Below is a small trained network, with its code and all its weights. Each question gives an input and a class and asks what happens when units are switched off, that is, made to give their printed mean instead of their output.

import numpy as np


def w(rows, s, z=0):
    codes = np.array(rows[::2]) - 128.0
    scale = np.full(codes.shape[1], s)
    scale[-1] = z or s
    return codes * scale


def f(y):
    return y / 2 * (1 + np.tanh(0.7978845608 * (y + 0.044715 * y**3)))


def log_softmax(a):
    a = a - a.max(-1, keepdims=True)
    return a - np.log(np.exp(a).sum(-1, keepdims=True))


def net(x, mask):
    res = np.array(x, float).reshape(1, 7) / 4 @ E
    y = f(res @ A[0][:, :-1].T + A[0][:, -1])
    res = res + np.where(mask, y, B[0][:, -1]) @ B[0][:, :-1]
    return log_softmax(res[-1] @ U[:, :-1].T + U[:, -1])


A, B = {}, {}
E = w([
[66,28,92,2,129,119],'x0',
[66,157,136,199,80,119],'x1',
[31,97,198,128,175,144],'x2',
[104,141,166,70,6,189],'x3',
[91,161,33,109,97,173],'x4',
[183,100,133,56,109,170],'x5',
[97,131,103,150,161,222],'x6',
],0.0085)
A[0] = w([
[141,95,111,64,74,138,214],'N0',
[64,160,130,109,112,94,98],'N1',
[147,134,153,161,122,65,207],'N2',
[168,140,117,173,140,93,143],'N3',
[72,67,110,60,85,111,202],'N4',
[115,81,110,94,72,94,236],'N5',
[112,97,181,115,175,132,153],'N6',
[198,147,119,160,123,79,254],'N7',
[97,147,149,160,68,158,199],'N8',
[83,99,173,105,160,116,162],'N9',
[166,119,194,193,107,62,237],'N10',
[196,137,160,142,115,176,206],'N11',
[248,176,123,166,92,202,176],'N12',
[53,129,95,172,99,160,253],'N13',
[175,133,136,123,129,169,218],'N14',
[176,136,131,117,100,200,191],'N15',
[135,144,65,131,152,152,150],'N16',
[114,105,40,126,166,167,202],'N17',
[93,94,182,130,207,129,202],'N18',
[58,154,190,149,122,121,232],'N19',
[66,157,137,150,74,128,216],'N20',
[62,125,136,155,73,153,176],'N21',
[50,136,150,132,112,148,203],'N22',
[151,91,36,154,147,160,210],'N23',
],0.013,0.0028)
B[0] = w([
[120,130,45,23,90,147,212],'N0',
[145,126,145,110,99,168,151],'N1',
[173,110,193,87,170,73,183],'N2',
[117,133,167,65,176,85,184],'N3',
[167,74,48,95,151,189,220],'N4',
[185,108,79,47,136,147,192],'N5',
[153,26,115,165,109,91,171],'N6',
[102,165,156,29,152,31,214],'N7',
[153,230,168,131,93,163,185],'N8',
[141,37,132,154,87,177,174],'N9',
[160,125,180,107,120,86,216],'N10',
[94,132,165,135,48,80,193],'N11',
[78,184,154,130,80,95,253],'N12',
[156,200,178,158,180,192,192],'N13',
[69,122,121,118,61,99,172],'N14',
[60,165,109,110,32,149,192],'N15',
[85,197,122,163,167,117,165],'N16',
[47,150,74,151,205,136,189],'N17',
[145,2,132,237,112,138,196],'N18',
[189,91,198,156,152,168,186],'N19',
[199,219,180,114,133,189,184],'N20',
[198,208,154,159,148,214,182],'N21',
[178,129,137,147,138,188,177],'N22',
[51,175,109,137,184,118,188],'N23',
],0.0085,0.013)
U = w([
[173,175,187,153,112,200,17],'0',
[136,62,160,185,115,138,228],'1',
[32,165,109,156,204,143,253],'2',
[172,145,196,92,146,19,74],'3',
[48,177,155,116,4,126,127],'4',
[130,120,48,51,104,186,58],'5',
],0.011,0.0016)

Each question gives the input, the list of numbers given to net, and the class t.
The units are the neurons (one row each of A and B). Each row of codes is followed by its name. A weight is (code - 128) times the scale printed after its matrix; where a second scale follows, it is the last column's (A, B and U).
mask holds one flag per neuron, in row order. A switched-off neuron (its flag False) gives its mean, the last column of its row in B, instead of its output. The means were averaged over made-up inputs and are rounded, as every weight is.
A unit's drop is (log p(t) with every unit on - log p(t) with that unit switched off) / (log p(t) with every unit on - log p(t) with every unit switched off).
The circuit of an input: a set's keep is (log p(t) with only the set's units on - log p(t) with every unit switched off) / (log p(t) with every unit on - log p(t) with every unit switched off). Starting from the 12 units with the biggest drops (on a tie, the unit counted first), units are removed one at a time, each time the one whose removal leaves the highest keep (on an exact tie, the one counted first), for as long as the keep stays at least 0.8.
units of the circuit, in order: the units of the circuit, biggest drop first
top k neurons: the k neurons with the biggest drops, biggest first
drop when u is switched off: that unit's drop, to one decimal
input [-8,6,-3,-2,-1,4,1], class 3: units of the circuit, in order -> (N7)
input [0,-8,0,2,7,1,6], class 2: units of the circuit, in order -> (N17; N23)
input [-7,4,2,-5,-1,-5,5], class 3: units of the circuit, in order -> (N3; N10)
input [2,-6,5,0,2,3,8], class 2: top 2 neurons -> (N17; N5)
input [-8,-2,2,5,7,-2,-7], class 0: top 3 neurons -> (N20; N0; N21)
input [0,7,-7,3,-1,-7,-4], class 3: top 2 neurons -> (N7; N2)
input [6,-5,8,-7,4,-7,4], class 1: top 2 neurons -> (N18; N9)
input [1,6,-3,-1,8,-8,7], class 0: top 3 neurons -> (N20; N21; N13)
input [-1,-8,-2,8,4,-5,-4], class 5: top 2 neurons -> (N0; N5)
input [4,-6,-6,0,4,-3,7], class 2: top 2 neurons -> (N17; N23)
input [3,5,-1,7,-2,3,0], class 5: top 2 neurons -> (N0; N4)
input [2,-1,8,2,2,1,-5], class 5: top 2 neurons -> (N4; N5)
input [6,7,7,-6,3,-2,3], class 1: drop when N9 is switched off -> 0.1
input [6,6,-1,-6,-5,-2,6], class 1: units of the circuit, in order -> (N18)
input [8,-5,-5,2,-7,-3,-7], class 5: drop when N8 is switched off -> 0.0
input [-1,7,7,-4,-1,2,0], class 0: top 3 neurons -> (N13; N20; N21)
input [-2,-8,-2,-8,1,5,1], class 2: drop when N17 is switched off -> 0.1
input [-1,-3,4,6,-7,1,8], class 1: drop when N6 is switched off -> 0.2
